[-0.42 -2.15  0.82 -6.49  4.36  0.07  0.45 -3.23  4.57 -0.14  3.94 -1.64
 -5.92 -2.85 -5.05 -3.90 -1.44 -3.30  3.30] : (58):<84>
[-1.61  1.08 -0.53  1.47  0.63  0.64  0.11  0.30 -3.92  3.30  1.89  1.59
  0.77  1.88  3.14 -3.81  0.07 -0.07  2.77] : (52):<90>
[-1.87 -0.80 -0.61 -4.32 -0.29 -5.01 -3.24 -1.05 -4.14 -1.20  7.14  0.80
 -2.09  1.10 -5.10  0.57 -2.13 -0.34  1.24] : (58):<80>
[ 2.83  0.19  0.29  0.26  1.06  2.71  6.51 -2.02  3.01 -1.48 -1.52 -3.52
 -0.15 -2.77 -3.33 -1.55  3.00 -0.21 -4.00] : (57):<91>
[-2.00 -0.31  0.24 -4.88 -1.69  1.42  0.66 -0.72  3.51 -2.75  3.18  0.47
 -1.48  0.32 -2.78  0.31 -1.59 -2.82 -0.50] : (60):<78>
[ 0.84 -2.01  0.34 -5.67  0.46  2.86  7.70 -3.88  5.57 -2.67 -0.65 -3.15
 -3.26 -4.00 -4.32 -3.97  3.32 -1.87  0.52] : (57):<88>
[-3.95 -1.78 -0.34 -8.73 -0.34  1.85  2.08 -2.22  6.04 -1.93  4.32  1.39
 -4.58 -0.50 -1.16 -4.65 -1.34 -5.32  5.46] : (60):<78>
[ 0.00 -1.15  0.28 -0.96 -1.07 -1.17 -1.73 -0.01  2.05 -2.37  0.24  0.07
 -0.34  0.56 -1.74  3.63 -1.31 -0.11 -1.42] : (58):<84>
[-0.77  3.56 -0.50  6.58 -0.97  4.18  2.17  1.43 -1.12  3.21 -3.62  1.44
  3.93  2.63  8.25 -2.84 -0.08 -0.09 -0.42] : (52):<69>
[ 0.68 -5.11  0.68 -7.18  1.19 -2.85 -2.57 -1.55  6.65 -4.36  1.30 -0.35
 -6.07 -3.67 -5.16  3.35 -1.20 -1.37  1.06] : (58):<84>
[-0.90 -2.85  0.62 -3.64  0.85 -3.92 -3.31 -1.36  2.12 -4.04  3.42 -0.96
 -3.93 -1.64 -7.29  4.69 -1.15  0.89 -2.25] : (58):<84>
[-2.05 -5.86 -0.39  3.02  0.11  2.57  1.66  0.06 -2.41  3.55  1.19  0.95
  2.06  2.23  3.70 -4.69 -0.13 -0.70  0.91] : (52):<69>
[-1.70  1.34 -0.55  1.20 -0.92  2.10  0.74  0.21  0.02  1.26 -0.01  1.34
  1.07  1.22  3.77 -2.32 -0.62  0.01  1.08] : (52):<90>
[-0.22 -0.80  0.09 -0.77  0.08  1.82  0.64 -0.78  3.73 -0.38 -0.33 -0.06
 -1.34 -1.00 -0.20 -0.22  0.02 -1.33  0.04] : (60):<78>
[-0.86  2.68  0.24  2.40 -1.46  2.73  1.99  0.83 -0.96  1.62 -0.78  1.59
  2.71  2.26  4.38 -1.26 -0.17 -0.48  0.00] : (52):<90>

[-3.47 -2.08 -0.57  0.83  1.17 -0.68 -1.67  5.01  3.79 -1.51  0.03 -2.44
 -0.60 -0.26  2.82  0.59 -0.17  0.47  0.86] : <39>:<238>
[-1.81  1.18  0.38  0.48 -0.34  3.97 -3.96 -0.50  1.28  2.76  1.38 -2.07
 -3.22 -1.73  2.76  2.76 -0.12  2.80  0.16] : <44>:<256>
[-3.93  0.16 -1.95  0.87 -0.20  0.73 -5.53  0.62  2.36  1.55 -0.47 -1.33
 -0.35 -0.39  3.53 -0.35  0.05  4.84 -0.86] : <44>:<254>
[-0.22 -1.72 -0.28 -2.42  0.20 -2.03  1.00  2.05  1.63  0.98  0.58 -1.66
 -0.46 -0.54  2.06  0.51 -0.90  0.33  1.15] : <39>:<238>
[ 0.54 -4.79  0.35 -3.13  0.99 -1.93  0.91  4.21  3.29 -0.01 -0.69 -1.76
  1.67  1.15  2.40 -0.95 -3.64  0.93  0.67] : <39>:<233>
[-3.45 -0.41 -2.00  0.12  0.63  1.60 -4.84 -2.09  1.88  5.09  0.27 -3.04
 -2.96 -2.70  2.20  2.95  1.98  3.29  0.14] : <44>:<248>
[ 0.10 -1.42  1.71  1.29 -0.90 -0.21  3.43  0.14 -0.93 -3.95  0.64  0.11
 -0.29  0.96 -4.15  0.79  2.30 -5.63 -0.23] : <47>:<259>
[-1.87  0.84 -0.93  1.59 -0.75  3.65 -4.21 -0.12  1.88  1.97 -0.61 -1.03
  0.04 -0.81  2.73  0.52 -1.28  4.93 -0.68] : <44>:<254>
[-2.23 -2.55 -0.55 -0.81  1.12 -1.15  0.22  2.75  2.72  0.52 -0.35 -2.40
 -0.16 -1.15  1.62  0.56 -0.78 -0.22  0.56] : <39>:<238>
[ 0.51 -0.69  0.88  1.19  1.47 -2.34  2.89 -2.31 -0.54 -2.39  0.01 -0.09
  0.80  0.94 -2.29 -0.28  2.56 -6.23 -0.51] : <47>:<252>
[-0.66 -4.74 -0.44 -4.03  0.56 -1.81  1.01  6.33  5.20 -0.79  0.05 -3.09
  1.63 -0.45  4.52 -1.26 -3.57  0.90  0.71] : <39>:<242>
[-3.52 -2.51  1.57  2.00  2.26 -0.73 -1.06  2.15  0.37 -3.57 -1.05  0.38
  0.53  3.41 -2.78 -0.75  1.43 -2.82 -0.60] : <47>:<255>
[-1.45  0.10 -0.60 -0.58 -1.02  2.00 -3.85  0.27  1.77  1.57  0.33 -1.58
 -0.30 -1.10  3.18  0.69 -1.89  4.59 -0.17] : <44>:<256>
[-1.54  1.13 -1.40  0.77 -0.63  1.96 -3.44  1.59  3.29 -1.76 -0.91 -2.35
  0.26 -1.06  2.08 -0.38 -0.16  3.38 -0.05] : <44>:<256>
[-1.23  1.44 -0.94 -0.30 -1.73  3.85 -4.13 -0.72  1.65  1.55  0.24 -1.77
 -1.25 -1.96  2.66  1.09 -0.68  4.03  0.02] : <44>:<254>
[-0.22 -4.86  0.10 -5.10  0.81 -2.01  2.26  4.65  3.72  0.66 -1.38 -1.89
  1.54  0.97  3.08 -1.19 -4.53 -0.13  0.70] : <39>:<242>
[-1.10 -0.69 -1.83 -1.91 -0.77 -0.78 -1.55  2.38  3.82  1.16 -0.53 -1.41
  2.21 -1.40  4.14 -1.23 -2.45  4.82  0.00] : <44>:<256>
[-1.25 -4.95  1.48 -3.51  1.04  0.83  0.05  2.25  0.63  2.13  0.25 -2.57
 -2.15  1.13  1.76  2.66 -4.13 -0.13  1.78] : <39>:<242>
[ 0.69 -0.83  0.80  0.57  1.23 -0.07  2.04 -1.13 -1.62 -1.18  0.01  1.42
  1.83  1.93 -2.67 -1.59  2.99 -2.54 -0.62] : <47>:<252>
